Each row has a name. Each question is about the rows just above it. Places in a row count from 1.

[105 181 142 130 111 141 129 101 116 151 144 160 147 131 131 121 139 150
 113 183 114 100 122 106 122  68 142 130  90 123 142 181 202 123  92 118
 157 138 197 132 129  95  98 167  83]  G
[105 181 142 130 111 141 129 101 116 151 144 160 147 131 131 119 139 150
 113 183 114 100 122 106 122  68 142 130  90 123 142 181 202 123  92 118
 157 138 197 132 129  95  98 167  83]  V
[100 192 126 123 131 123 147  76 125 169 153 137 162 151 160 119 163 141
 127 170 103  96 131 104 138  76 135 127  79 143 168 162 175 129 124 124
 173 114 189 147 121 107 109 186  88]  Y
[ 94 180 138 137 110 154 132  86 128 160 158 151 164 148 132 114 148 147
 111 185 112  99 120 114 129  90 128 132  74 146 146 174 193 118 111 111
 157 125 200 153 123 100  94 178  73]  J
Where does [100 192 126 123 131 123 147  76 125 169 153 137 162 151 160 119 163 141
 127 170 102  96 131 104 138  76 135 127  79 143 168 162 175 129 124 124
 173 114 189 147 121 107 109 186  88] differ from Y, and what was there?	21, [103]
Changed G: [105 181 142 130 111 141 129 101 116 151 144 160 147 131 131 121 139 150
 113 183 114 100 122 106 122  68 142 130  90 123 142 181 202 123  92 118
 157 138 197 133 129  95  98 167  83]. Place and old value:	40, [132]
One entry of Y was changed: [100 192 126 123 131 123 147  76 125 169 153 137 162 151 160 119 163 141
 127 170 103  96 131 104 138  76 135 128  79 143 168 162 175 129 124 124
 173 114 189 147 121 107 109 186  88]. Where, and from what?	28, [127]
Where does [100 192 126 123 131 123 147  76 125 169 153 137 162 151 160 119 163 141
 128 170 103  96 131 104 138  76 135 127  79 143 168 162 175 129 124 124
 173 114 189 147 121 107 109 186  88] differ from Y, and what was there?	19, [127]
Places of [131] in row Y:	5 23
Places of [127] in row Y:	19 28

[133 129 181 141 127 125 125 125 125 132 122 122 121 132 128 135 116 126
 131 124 126 128] : W
[129 131  76 134 122 127 124 128 133 124 133 126 132 129 131 132 119 121
 125 128 121 119] : X
[127 137 104 127 127 123 119 135 133 122 130 133 136 130 127 134 113 124
 137 122 124 125] : S
[127 132 159 124 125 132 130 128 132 124 124 128 133 132 132 130 120 129
 125 128 129 126] : A
[122 128 130 131 127 128 132 127 129 132 127 133 130 126 130 123 119 129
 127 125 129 126] : C
[126 127 105 129 141 120 132 132 132 131 130 127 137 127 127 126 113 127
 137 122 127 134] : E
[125 133 125 137 124 124 123 125 128 124 128 134 131 133 122 124 123 127
 118 119 127 132] : F
[124 141  61 138 130 124 129 140 131 120 135 128 123 128 131 126 109 121
 145 123 121 132] : R
[124 127 137 126 124 131 130 121 131 126 127 128 131 131 130 128 120 128
 125 127 128 125] : H
[129 127 103 131 133 130 132 126 129 136 130 129 134 123 118 128 116 130
 130 122 130 133] : Z
[131 125 134 130 127 127 123 132 130 123 127 127 140 130 122 121 124 131
 117 133 131 132] : N
One entry of W was changed: [133 129 181 141 127 125 125 125 125 132 122 122 121 132 128 134 116 126
 131 124 126 128]. Where, and from what?	16, [135]
One entry of N was changed: [131 125 134 130 127 127 123 132 130 123 127 127 140 130 122 121 124 131
 118 133 131 132]. Where, and from what?	19, [117]
Every place of [127] in E:	2 12 14 15 18 21

[124 128 117 145 116 125 109 139 121 119 134 107 139 134 146 146 127 136
 127 128 114 116 122 123 119 131 122 126 130] = P
[125 128 120 140 119 127 115 136 123 122 132 113 136 133 141 142 128 134
 127 128 118 119 124 124 122 130 124 127 130] = D
[138 112 137 152 145 109 137 102 116 110 145 128 136 126 153 145 131 137
 122 125 126 143 158 132 138  74 125 133 121] = K
[141 139 163 140 145 150 126 129 129 164 117 133 124 119 113 118 135 143
 119 148 129 146 124 142 111 100 145 141 150] = M
[123 139 163 140 145 150 126 129 128 164 117 133 124 119 113 118 135 143
 119 148 129 146 124 143 112 100 145 141 150] = B
[139 137 140 135 118 128 125 125 107 110 152 129 155 114 150 136 139 120
 130 121 128 149 146 146 137  89 135 133 118] = U
[123 136 131 142 126 135 107 143 121 140 142 108 135 131 137 140 129 146
 120 139 135 120 113 126 135 122 130 133 142] = L
At which places does L hold [135]?	6 13 21 25
Changed L: [123 136 131 142 126 135 106 143 121 140 142 108 135 131 137 140 129 146
 120 139 135 120 113 126 135 122 130 133 142]. Place and old value:	7, [107]
Where does [123 136 131 142 126 135 107 143 121 140 142 108 135 131 137 140 129 146
 120 139 135 120 113 126 135 122 130 133 141] differ from L, and what was there?	29, [142]
At which places does L hold [142]?	4 11 29

[133 128 119 130 123 127  91 159 182]  Zulef
[140  84  84 130 112 112 112 112 130]  zanoz
[152 113 126 131 124 131 113 124 109]  Kurud
[124 132 142 132 113 134 135 112 116]  Naz
Places of [113] in row Kurud:	2 7
Every place of [112] in zanoz:	5 6 7 8

[ 91 116 130 130 138 140 108 125 131 122 166 105 149 131 132 120 145 117
 149  99 144 105 123 125 127 133 161 146 148 122 148 110 115 141 144 107
 119] : Loka
[114 117 146 107 155 131 123 102 112 131 128 129 136 113 141 143 119 146
 151  93 151 147 123 110 125 121 104 167 124 140 135 149 153 103 159  97
 178] : san
[125 116 130 136 125 140 108 125 131 122 166 105 149 125 132 120 145 117
 149 125 144 105 123 125 127 133 161 146 148 145 148 110 115 141 131 107
 119] : Fem
[135 111 117 151 132 124 134 130 121 138 136 144 122 133 114 118 131 125
  98 170 125 128 122 141 122 124 145 107 136 113 117 149 123 128 142 141
 113] : Ganuf
[147  70 143 148 149 108 134 133 130 108 106 137 124 134 131 151 134 125
 150 134 141 128 102  96 153 143 101 129 134 103 109 163 137 128 159 161
 144] : Sen
One entry of Fem was changed: [125 115 130 136 125 140 108 125 131 122 166 105 149 125 132 120 145 117
 149 125 144 105 123 125 127 133 161 146 148 145 148 110 115 141 131 107
 119]. Where, and from what?	2, [116]
Changed san: [114 117 146 107 155 131 123 103 112 131 128 129 136 113 141 143 119 146
 151  93 151 147 123 110 125 121 104 167 124 140 135 149 153 103 159  97
 178]. Place and old value:	8, [102]
Changed san: [114 117 145 107 155 131 123 102 112 131 128 129 136 113 141 143 119 146
 151  93 151 147 123 110 125 121 104 167 124 140 135 149 153 103 159  97
 178]. Place and old value:	3, [146]
Where does [114 117 146 107 155 131 123 102 112 131 128 129 136 113 141 143 119 146
 151  93 151 147 123 110 125 121 104 167 124 140 135 149 153 103 159  96
 178] differ from san, and what was there?	36, [97]
Every place of [142] in Ganuf:	35
Every place of [125] in Fem:	1 5 8 14 20 24
Places of [145] in row Fem:	17 30

[ 93 107 133  86  87 156 103 157 161 171] = Tasos
[ 98 101 131  93  90 168  97 158 168 181] = nem
[ 79 107 126 107  91  84 167 160  79 171] = Pebos
[ 93  80 127 148 156 183  83  97 178  93] = zuzav
[172 180 130 121 141  72 165 112  75 118] = movir
[ 83  91 121 122 100 179  90 138 100 159] = poz
[ 88  85 129 137 135 175  90 114 176 115] = papuv
[159 148 123 160 168  93 146 115  94  85] = par
[169 163 128 123 124  63 161 132  85 130] = gaf
[119 122 126  91  91 130 125 158 132  82] = Puzev
Places of [79] in row Pebos:	1 9
Where does [ 94 107 133  86  87 156 103 157 161 171] differ from Tasos, and what was there?	1, [93]
Changed nem: [ 98 101 131  93  90 168  97 158 168 182]. Place and old value:	10, [181]
One entry of gaf was changed: [169 163 128 124 124  63 161 132  85 130]. Where, and from what?	4, [123]
At which places does poz hold [83]?	1
Changed poz: [ 83  91 121 122 100 179  90 137 100 159]. Place and old value:	8, [138]
Changed poz: [ 83  91 121 122 100 179  90 139 100 159]. Place and old value:	8, [138]

[186 148  84 166  97 113 150 138 172 119 174 120 143 120 154 111 171 148]  fam
[103 119  86 113 142 145 154 129 130 144 104 139 151 115 116 121  97 171]  rusiz
[164 125 138 110  79 113  94 113 116 122 115 130 169 136  84 157 140 166]  dumi
[119 124 150 115 130 126 138 146 136 124 144  82 126 127 115 165  99 103]  Lifot
[ 98 113 177 135  78 123 128 115 115 135 134  85 138 109 157 153 120 103]  favo
[138 107 151 114 155 128 126 124 157 127 123 132 163 103  91 127 115 154]  Budog
[160 114 117 160 102 131  94 128 153 132 169 114 154  99  88 109 147 160]  Sof
[118 110 106 103 154 130 133 106 112 147 110 156 148 108 144 171 156 180]  fazo
[148 137 162 134  98 127 117 105 125 135 104 113 118 110 147 114 137 127]  tuvim
[140 113  88 131 120 140 126 117 112 127 149 139 137 102  82 132 126 146]  fuzi
Where does [103 119  86 113 142 145 154 130 130 144 104 139 151 115 116 121  97 171] differ from rusiz, and what was there?	8, [129]
Every place of [137] in tuvim:	2 17

